Here is a tiny trained network, its code and every weight. The questions are about switching its units off for an input and a class, where a switched-off unit gives its printed mean instead of its output.

import numpy as np


def w(rows, s, z=0):
    codes = np.array(rows[::2]) - 128.0
    scale = np.full(codes.shape[1], s)
    scale[-1] = z or s
    return codes * scale


def norm(h):
    return h / np.sqrt((h * h).mean(-1, keepdims=True) + 1e-5)


def f(y):
    return np.maximum(y, 0)


def log_softmax(a):
    a = a - a.max(-1, keepdims=True)
    return a - np.log(np.exp(a).sum(-1, keepdims=True))


def net(x, mask):
    res = np.array(x, float).reshape(1, 6) / 4 @ E
    u = 0
    for l in range(3):
        y = f(norm(res) @ A[l][:, :-1].T + A[l][:, -1])
        res = res + np.where(mask[u : u + 11], y, B[l][:, -1]) @ B[l][:, :-1]
        u += 11
    return log_softmax(norm(res)[-1] @ U[:, :-1].T + U[:, -1])


A, B = {}, {}
E = w([
[133,190,53,106,103,181,41],'x0',
[182,132,104,1,103,152,233],'x1',
[74,131,159,106,29,163,165],'x2',
[124,66,125,120,110,121,54],'x3',
[147,86,46,157,98,172,178],'x4',
[230,178,136,181,122,47,122],'x5',
],0.0089)
A[0] = w([
[55,100,132,101,230,138,186,122],'0.n1',
[124,255,173,78,146,165,110,29],'0.n2',
[151,138,191,125,210,112,92,74],'0.n3',
[133,68,128,195,109,175,21,118],'0.n4',
[148,133,165,118,74,114,82,8],'0.n5',
[157,121,144,55,122,190,137,173],'0.n6',
[110,146,194,83,66,171,91,4],'0.n7',
[50,159,212,47,228,145,216,111],'0.n8',
[151,201,133,155,67,119,73,120],'0.n9',
[170,28,207,122,99,170,33,152],'0.n10',
[114,251,93,139,155,166,212,148],'0.n11',
],0.0083,0.0034)
B[0] = w([
[122,133,154,88,52,149,98,209],'0.n1',
[29,116,144,113,80,135,146,187],'0.n2',
[140,158,196,98,209,132,75,193],'0.n3',
[122,96,122,227,104,123,174,235],'0.n4',
[49,173,116,84,145,136,120,141],'0.n5',
[91,151,2,121,203,55,109,217],'0.n6',
[134,239,168,112,132,79,208,158],'0.n7',
[88,68,212,202,106,55,102,253],'0.n8',
[98,199,154,104,64,108,120,202],'0.n9',
[61,110,164,136,91,161,96,216],'0.n10',
[163,15,140,131,52,100,107,232],'0.n11',
],0.0074,0.0054)
A[1] = w([
[131,56,167,134,112,126,102,54],'1.n1',
[164,222,117,167,133,154,152,11],'1.n2',
[101,103,167,90,161,148,196,128],'1.n3',
[191,144,193,47,147,42,122,179],'1.n4',
[116,125,132,171,223,52,126,55],'1.n5',
[162,118,81,106,128,102,170,18],'1.n6',
[246,113,97,166,66,86,234,173],'1.n7',
[123,121,62,116,128,208,111,72],'1.n8',
[170,168,133,177,192,122,182,4],'1.n9',
[208,132,119,88,163,146,178,69],'1.n10',
[94,86,51,75,109,123,135,94],'1.n11',
],0.012,0.0042)
B[1] = w([
[89,99,61,61,71,76,147,183],'1.n1',
[93,82,107,169,96,54,69,142],'1.n2',
[28,96,254,144,148,53,83,176],'1.n3',
[168,56,157,169,209,65,210,243],'1.n4',
[180,169,189,152,86,141,119,190],'1.n5',
[119,111,60,150,211,173,127,155],'1.n6',
[30,36,73,192,191,166,104,254],'1.n7',
[158,69,95,165,31,152,132,162],'1.n8',
[95,120,131,98,49,77,119,148],'1.n9',
[134,101,27,157,202,84,175,154],'1.n10',
[192,186,103,3,128,155,153,196],'1.n11',
],0.0083,0.0084)
A[2] = w([
[68,168,111,175,103,184,1,41],'2.n1',
[98,192,200,27,96,127,122,79],'2.n2',
[233,90,80,137,178,225,183,83],'2.n3',
[188,154,44,224,108,71,76,79],'2.n4',
[195,117,83,110,107,195,172,4],'2.n5',
[45,68,102,165,131,81,92,120],'2.n6',
[70,201,114,53,74,118,90,83],'2.n7',
[162,78,103,113,132,194,199,105],'2.n8',
[148,248,193,153,97,110,93,152],'2.n9',
[76,151,93,102,127,149,96,131],'2.n10',
[112,47,151,170,76,154,182,104],'2.n11',
],0.01,0.0032)
B[2] = w([
[56,104,188,240,96,159,54,190],'2.n1',
[139,132,83,22,94,141,242,166],'2.n2',
[201,192,80,147,117,187,85,162],'2.n3',
[73,118,251,1,141,142,126,191],'2.n4',
[144,129,96,84,95,172,34,147],'2.n5',
[94,91,211,137,85,95,161,254],'2.n6',
[162,160,141,94,99,31,191,169],'2.n7',
[179,114,128,185,119,200,34,164],'2.n8',
[182,200,11,82,176,197,167,174],'2.n9',
[157,170,101,136,4,94,148,159],'2.n10',
[94,82,153,95,88,87,50,210],'2.n11',
],0.0085,0.0097)
U = w([
[112,43,41,197,200,158,160,84],'0',
[157,155,134,158,143,212,176,2],'1',
[27,47,204,173,77,85,114,199],'2',
[108,164,110,7,106,104,202,138],'3',
[216,160,184,182,198,48,153,116],'4',
[105,205,180,158,182,181,45,68],'5',
[161,118,6,112,69,221,74,124],'6',
[103,221,121,140,46,126,137,55],'7',
],0.016,0.0089)

Each question gives the input, the list of numbers given to net, and the class t.
The units are the neurons (one row each of A and B). Each row of codes is followed by its name. A weight is (code - 128) times the scale printed after its matrix; where a second scale follows, it is the last column's (A, B and U).
mask holds one flag per neuron, layer by layer. A switched-off neuron (its flag False) gives its mean, the last column of its row in B, instead of its output. The means were averaged over made-up inputs and are rounded, as every weight is.
A unit's drop is (log p(t) with every unit on - log p(t) with that unit switched off) / (log p(t) with every unit on - log p(t) with every unit switched off).
The circuit of an input: a set's keep is (log p(t) with only the set's units on - log p(t) with every unit switched off) / (log p(t) with every unit on - log p(t) with every unit switched off). Starting from the 12 units with the biggest drops (on a tie, the unit counted first), units are removed one at a time, each time the one whose removal leaves the highest keep (on an exact tie, the one counted first), for as long as the keep stays at least 0.8.
units of the circuit, in order: the units of the circuit, biggest drop first
unit that matters most: the unit with the biggest drop
k most important neurons of layer l: the k neurons of layer l with the biggest drops, biggest first
drop when u is switched off: that unit's drop, to one decimal
input [4,4,-5,2,0,2], class 6: units of the circuit, in order	[0.n8, 2.n3]
input [7,1,-7,8,-6,2], class 5: unit that matters most	1.n7
input [3,-3,3,-2,-8,-3], class 3: units of the circuit, in order	[1.n7, 2.n2, 2.n9]
input [1,2,8,8,-6,-8], class 3: 2 most important neurons of layer 2	[2.n2, 2.n7]
input [3,-4,4,-4,-2,4], class 7: units of the circuit, in order	[1.n7, 2.n9]
input [2,-5,6,-7,-6,-3], class 3: units of the circuit, in order	[1.n7, 2.n2, 2.n9]
input [5,7,2,-7,-4,8], class 0: units of the circuit, in order	[1.n7, 0.n10, 1.n10]
input [3,6,-3,1,-3,7], class 0: units of the circuit, in order	[1.n7, 0.n8, 1.n10]
input [-8,-5,-7,2,-8,-2], class 4: 2 most important neurons of layer 1	[1.n7, 1.n5]
input [6,7,8,-7,-1,8], class 6: 2 most important neurons of layer 0	[0.n8, 0.n11]
input [3,-2,0,-5,-3,6], class 4: 2 most important neurons of layer 1	[1.n4, 1.n7]
input [-6,-6,-8,2,1,8], class 4: 2 most important neurons of layer 0	[0.n3, 0.n11]
input [-4,-6,-5,-8,-3,-2], class 4: 2 most important neurons of layer 1	[1.n7, 1.n5]
input [3,8,-8,8,6,6], class 0: units of the circuit, in order	[1.n7]
input [4,-4,-8,-2,1,2], class 5: 3 most important neurons of layer 1	[1.n7, 1.n5, 1.n4]
input [3,8,3,2,-1,4], class 6: 2 most important neurons of layer 1	[1.n11, 1.n3]
input [3,-5,-1,-7,-7,3], class 4: 2 most important neurons of layer 1	[1.n4, 1.n7]
input [1,4,5,6,3,-1], class 6: 2 most important neurons of layer 0	[0.n8, 0.n6]
input [-7,-4,-5,4,-2,3], class 4: 3 most important neurons of layer 0	[0.n3, 0.n11, 0.n8]
input [7,1,-7,-5,-1,-6], class 6: unit that matters most	1.n8
input [1,-4,-3,4,-3,6], class 5: drop when 0.n10 is switched off	0.2
input [3,8,-4,-6,5,-7], class 6: drop when 2.n11 is switched off	0.0
